Below is a small trained network, with its code and all its weights. Each question gives an input and a target symbol and asks what happens when units are switched off, that is, made to give their printed mean instead of their output.

import numpy as np


def w(rows, s, z=0):
    codes = np.array(rows[::2]) - 128.0
    scale = np.full(codes.shape[1], s)
    scale[-1] = z or s
    return codes * scale


def norm(h):
    return h / np.sqrt((h * h).mean(-1, keepdims=True) + 1e-5)


def f(y):
    return y / 2 * (1 + np.tanh(0.7978845608 * (y + 0.044715 * y**3)))


def softmax(a):
    e = np.exp(a - a.max(-1, keepdims=True))
    return e / e.sum(-1, keepdims=True)


def log_softmax(a):
    a = a - a.max(-1, keepdims=True)
    return a - np.log(np.exp(a).sum(-1, keepdims=True))


def net(x, mask):
    ids = ['αβγδεζθλμξπστφψω'.index(c) for c in x.split()]
    T = len(ids)
    res = E[ids] + P[:T]
    u = 0
    for l in range(3):
        r = norm(res)
        for j in range(2):
            rows = slice(3 * j, 3 * j + 3)
            q, k, v = (r @ M[l][rows].T for M in (Q, K, V))
            z = softmax(np.where(np.tri(T) > 0, q @ k.T / 3**0.5, -1e9)) @ v
            o = O[l][rows]
            res = res + np.where(mask[u + j], z, o[:, -1]) @ o[:, :-1]
        u += 2
        y = f(norm(res) @ A[l][:, :-1].T + A[l][:, -1])
        res = res + np.where(mask[u : u + 4], y, B[l][:, -1]) @ B[l][:, :-1]
        u += 4
    return log_softmax(norm(res)[-1] @ U[:, :-1].T + U[:, -1])


Q, K, V, O, A, B = {}, {}, {}, {}, {}, {}
E = w([
[117,107,101,236,77,194,181,160,119],'α',
[60,93,155,94,150,58,139,166,99],'β',
[138,157,76,142,121,148,187,100,138],'γ',
[167,36,107,126,177,173,139,122,139],'δ',
[106,90,172,96,173,72,93,85,74],'ε',
[156,121,63,116,153,254,160,82,130],'ζ',
[123,100,95,54,165,162,103,111,194],'θ',
[171,119,143,100,134,144,174,192,158],'λ',
[93,178,119,75,165,117,121,75,100],'μ',
[70,89,59,138,92,202,114,107,114],'ξ',
[141,118,115,126,106,81,217,123,145],'π',
[94,79,147,142,55,169,147,112,155],'σ',
[155,64,168,91,169,133,142,63,69],'τ',
[210,133,111,124,95,101,69,120,129],'φ',
[77,145,153,162,107,95,172,175,93],'ψ',
[147,118,204,94,152,79,174,111,98],'ω',
],0.02)
P = w([
[129,104,74,248,213,74,133,172,143],'0',
[89,150,107,179,115,100,155,126,106],'1',
[90,141,142,162,106,114,138,115,106],'2',
[96,133,153,138,102,121,134,118,115],'3',
[96,127,152,122,101,126,130,123,122],'4',
[98,119,154,108,99,126,128,124,130],'5',
[101,111,148,99,101,129,123,129,137],'6',
[107,102,143,92,99,128,121,134,144],'7',
[114,97,139,84,96,127,120,138,147],'8',
[120,89,132,78,92,123,120,141,155],'9',
],0.012)
Q[0] = w([
[95,172,111,134,87,131,180,149,117],'0.h1',
[114,253,79,116,174,158,131,82,159],'0.h1',
[116,180,102,152,130,140,114,159,135],'0.h1',
[131,13,205,179,88,48,104,131,95],'0.h2',
[59,196,109,120,160,122,127,159,28],'0.h2',
[156,192,118,84,83,141,130,77,142],'0.h2',
],0.0061)
K[0] = w([
[131,125,190,200,106,135,156,134,135],'0.h1',
[11,106,186,135,158,211,177,106,141],'0.h1',
[147,150,86,97,134,125,166,131,82],'0.h1',
[121,117,246,153,95,55,129,123,87],'0.h2',
[21,192,160,125,183,110,185,65,3],'0.h2',
[137,222,72,182,134,35,142,59,136],'0.h2',
],0.0051)
V[0] = w([
[51,139,203,86,159,200,229,156,73],'0.h1',
[49,71,106,219,154,70,154,24,143],'0.h1',
[78,51,75,167,173,180,111,130,125],'0.h1',
[142,63,127,114,89,143,205,255,121],'0.h2',
[29,165,230,111,154,125,95,148,178],'0.h2',
[137,140,137,130,148,32,98,103,188],'0.h2',
],0.0047)
O[0] = w([
[162,85,1,249,137,68,146,77,140,90],'0.h1',
[187,107,83,198,218,82,150,98,95,132],'0.h1',
[79,197,78,148,143,112,126,176,182,140],'0.h1',
[49,229,215,180,61,130,92,25,64,251],'0.h2',
[113,161,104,129,58,64,145,143,244,99],'0.h2',
[62,106,43,8,200,104,84,168,135,150],'0.h2',
],0.0048,0.003)
A[0] = w([
[134,215,121,134,122,72,62,78,152,163],'0.n1',
[128,139,125,56,176,173,106,96,131,123],'0.n2',
[98,111,91,145,68,135,72,2,144,88],'0.n3',
[134,64,104,107,165,86,136,47,103,247],'0.n4',
],0.0079,0.0015)
B[0] = w([
[180,5,70,157,129,114,173,159,72,154],'0.n1',
[54,13,134,189,1,122,193,132,92,243],'0.n2',
[123,175,103,205,209,105,142,143,35,224],'0.n3',
[103,186,49,161,73,234,194,98,110,253],'0.n4',
],0.0083,0.0033)
Q[1] = w([
[73,123,125,95,108,79,176,142,78],'1.h1',
[144,164,148,243,224,18,116,214,136],'1.h1',
[51,2,129,199,144,117,229,39,117],'1.h1',
[122,160,132,39,114,195,91,143,185],'1.h2',
[79,42,99,67,124,67,51,71,225],'1.h2',
[154,169,102,124,170,204,210,186,73],'1.h2',
],0.0057)
K[1] = w([
[109,90,159,110,131,2,70,77,120],'1.h1',
[13,156,128,211,202,132,161,94,167],'1.h1',
[172,88,76,155,84,110,68,78,63],'1.h1',
[86,114,133,95,53,149,56,65,98],'1.h2',
[226,52,117,180,79,45,113,137,70],'1.h2',
[116,238,148,218,150,133,186,37,135],'1.h2',
],0.0059)
V[1] = w([
[186,147,123,123,164,99,149,146,117],'1.h1',
[76,100,172,146,104,125,198,99,154],'1.h1',
[144,221,254,71,81,108,62,169,120],'1.h1',
[139,136,135,149,177,136,158,188,149],'1.h2',
[110,131,56,121,95,128,86,143,119],'1.h2',
[147,159,95,138,72,103,101,109,84],'1.h2',
],0.006)
O[1] = w([
[82,98,66,249,133,177,102,68,130,138],'1.h1',
[108,204,183,89,141,137,117,115,184,161],'1.h1',
[84,115,168,132,76,137,127,105,161,4],'1.h1',
[123,38,2,149,235,148,76,219,144,178],'1.h2',
[58,179,212,184,93,88,51,20,102,112],'1.h2',
[60,96,95,152,102,145,56,126,210,118],'1.h2',
],0.0063,0.0039)
A[1] = w([
[139,144,156,103,128,6,145,166,115,166],'1.n1',
[65,177,124,108,119,118,153,161,184,250],'1.n2',
[71,141,158,134,94,160,120,59,143,71],'1.n3',
[150,160,83,147,195,107,131,144,200,149],'1.n4',
],0.011,0.0017)
B[1] = w([
[95,120,93,167,152,159,167,174,84,198],'1.n1',
[186,154,112,116,90,118,121,65,110,255],'1.n2',
[147,129,113,116,184,144,113,185,119,201],'1.n3',
[63,109,163,140,143,182,151,144,5,200],'1.n4',
],0.013,0.0047)
Q[2] = w([
[127,100,156,74,132,91,112,115,208],'2.h1',
[152,137,194,139,124,119,173,108,176],'2.h1',
[142,71,93,150,100,132,125,119,61],'2.h1',
[148,31,46,114,6,117,106,171,78],'2.h2',
[91,126,131,133,128,197,152,167,20],'2.h2',
[68,117,148,142,2,142,206,160,76],'2.h2',
],0.0096)
K[2] = w([
[70,118,184,67,82,140,122,48,175],'2.h1',
[120,180,152,126,102,169,154,120,116],'2.h1',
[142,88,114,104,156,101,118,146,133],'2.h1',
[135,33,94,142,22,125,91,141,131],'2.h2',
[79,120,162,155,87,174,98,136,62],'2.h2',
[97,116,173,123,2,73,159,76,79],'2.h2',
],0.0098)
V[2] = w([
[67,147,128,223,161,81,208,161,171],'2.h1',
[78,194,88,202,224,128,144,140,123],'2.h1',
[18,154,226,167,150,253,162,127,28],'2.h1',
[104,114,153,121,61,138,133,108,119],'2.h2',
[136,93,87,94,83,97,79,88,147],'2.h2',
[72,172,100,114,143,192,201,125,108],'2.h2',
],0.0069)
O[2] = w([
[149,163,98,151,166,99,155,138,100,125],'2.h1',
[153,183,68,158,202,87,202,138,168,182],'2.h1',
[164,110,66,169,167,87,132,137,101,254],'2.h1',
[102,191,141,172,188,111,113,112,254,152],'2.h2',
[117,138,210,213,117,136,122,134,123,103],'2.h2',
[172,124,92,169,163,111,24,115,181,200],'2.h2',
],0.0087,0.008)
A[2] = w([
[65,69,241,151,79,134,150,189,101,58],'2.n1',
[55,123,200,103,127,166,229,126,161,157],'2.n2',
[143,88,56,121,86,207,112,68,138,252],'2.n3',
[184,107,255,40,73,121,110,127,226,204],'2.n4',
],0.0072,0.0039)
B[2] = w([
[207,156,89,180,121,113,113,110,113,202],'2.n1',
[150,173,63,169,250,37,153,129,149,170],'2.n2',
[148,160,184,97,122,85,134,133,137,255],'2.n3',
[106,115,88,72,142,142,148,132,141,248],'2.n4',
],0.012,0.0061)
U = w([
[111,123,69,150,212,125,183,185,115,152],'α',
[214,166,98,146,98,48,125,65,172,126],'β',
[146,154,97,15,118,131,122,123,159,253],'γ',
[77,92,116,127,49,104,177,75,95,108],'δ',
[145,109,132,146,116,247,171,93,144,41],'ε',
[107,208,144,113,117,170,132,60,91,35],'ζ',
[145,161,146,177,82,172,131,195,173,120],'θ',
[185,35,169,145,140,157,158,121,156,11],'λ',
[125,109,165,120,153,59,35,66,82,78],'μ',
[94,220,122,124,46,118,132,199,98,9],'ξ',
[78,172,117,133,103,166,55,108,107,221],'π',
[168,135,155,117,175,165,43,213,155,65],'σ',
[68,167,128,83,113,35,73,196,102,3],'τ',
[81,51,124,150,108,109,91,153,197,233],'φ',
[190,72,142,113,54,101,101,172,60,129],'ψ',
[152,99,195,102,164,129,140,44,87,62],'ω',
],0.013,0.003)

Each question gives the input, a string of symbols that net reads in full, and the target symbol t.
The units are the heads (3 rows each of Q, K, V and O) and the neurons (one row each of A and B). Each row of codes is followed by its name. A weight is (code - 128) times the scale printed after its matrix; where a second scale follows, it is the last column's (O, A, B and U).
mask holds one flag per unit, layer by layer, with each layer's heads first. A switched-off unit (its flag False) gives its mean, the last column of its rows in O or B, instead of its output. The means were averaged over made-up inputs and are rounded, as every weight is.
A unit's drop is (log p(t) with every unit on - log p(t) with that unit switched off) / (log p(t) with every unit on - log p(t) with every unit switched off).
The circuit of an input: a set's keep is (log p(t) with only the set's units on - log p(t) with every unit switched off) / (log p(t) with every unit on - log p(t) with every unit switched off). Starting from the 12 units with the biggest drops (on a tie, the unit counted first), units are removed one at a time, each time the one whose removal leaves the highest keep (on an exact tie, the one counted first), for as long as the keep stays at least 0.8.
units of the circuit, in order: the units of the circuit, biggest drop first
unit that matters most: the unit with the biggest drop
top k neurons in layer l: the k neurons of layer l with the biggest drops, biggest first
drop of u: that unit's drop, to one decimal
input σ λ θ λ, target β: unit that matters most	0.h2
input β ε λ θ λ φ γ, target ζ: top 2 neurons in layer 1	[1.n4 1.n3]
input λ φ β, target τ: units of the circuit, in order	[0.h1 0.h2 0.n3]
input φ π σ β, target τ: units of the circuit, in order	[0.h1 1.h1 2.h1 1.n4]
input θ μ τ θ ω β φ μ φ φ, target ψ: units of the circuit, in order	[2.h1 0.n1]
input λ σ φ λ φ ξ ω ψ ω σ, target β: units of the circuit, in order	[0.h1 2.n2 1.h2]
input θ λ ξ π τ λ μ θ θ μ, target β: top 3 neurons in layer 1	[1.n3 1.n4 1.n1]
input γ λ μ π μ ω ψ ω, target β: top 3 neurons in layer 0	[0.n4 0.n3 0.n2]
input ζ λ ψ ω ω θ ω φ σ, target σ: units of the circuit, in order	[1.n3 0.n1 0.n2 2.h1]
input λ φ γ, target ζ: units of the circuit, in order	[0.n1 2.h1 1.n4 0.n2]
input λ λ θ μ λ β θ, target β: units of the circuit, in order	[1.n4 0.n2 2.n4 2.n3]
input θ λ θ θ, target γ: units of the circuit, in order	[0.h2 2.h1 1.n1]
input π λ ε, target α: units of the circuit, in order	[1.n2 2.h1]
input φ θ λ ξ, target π: unit that matters most	0.h1
input γ λ φ π, target β: top 3 neurons in layer 0	[0.n3 0.n1 0.n4]
input λ ξ π λ θ θ δ φ ω α, target θ: top 3 neurons in layer 0	[0.n1 0.n3 0.n2]
input σ π ε θ λ π φ θ, target φ: top 2 neurons in layer 0	[0.n2 0.n3]
input θ θ τ μ π λ φ δ, target λ: top 3 neurons in layer 1	[1.n4 1.n3 1.n2]
input λ λ π φ θ ψ, target ξ: top 3 neurons in layer 1	[1.n2 1.n4 1.n1]
input γ β λ λ α τ, target α: top 2 neurons in layer 1	[1.n2 1.n3]
input π φ θ ζ, target ε: unit that matters most	2.h1
input λ γ γ φ ω λ φ θ β θ, target β: top 2 neurons in layer 0	[0.n2 0.n1]
input λ φ μ ξ, target π: top 3 neurons in layer 0	[0.n1 0.n4 0.n3]
input λ φ ω σ, target σ: top 3 neurons in layer 1	[1.n3 1.n2 1.n4]
input σ λ θ ψ ψ λ θ σ, target β: top 2 neurons in layer 0	[0.n3 0.n2]
input τ ε φ ε ε ψ, target ξ: top 2 neurons in layer 2	[2.n4 2.n1]
input μ λ ζ φ π, target β: top neuron in layer 2	[2.n4]
input ω λ φ λ θ ω λ ε θ, target φ: drop of 1.h1	0.3
input ω ε θ λ φ ω ω ε ε ζ, target ε: drop of 2.n1	0.1
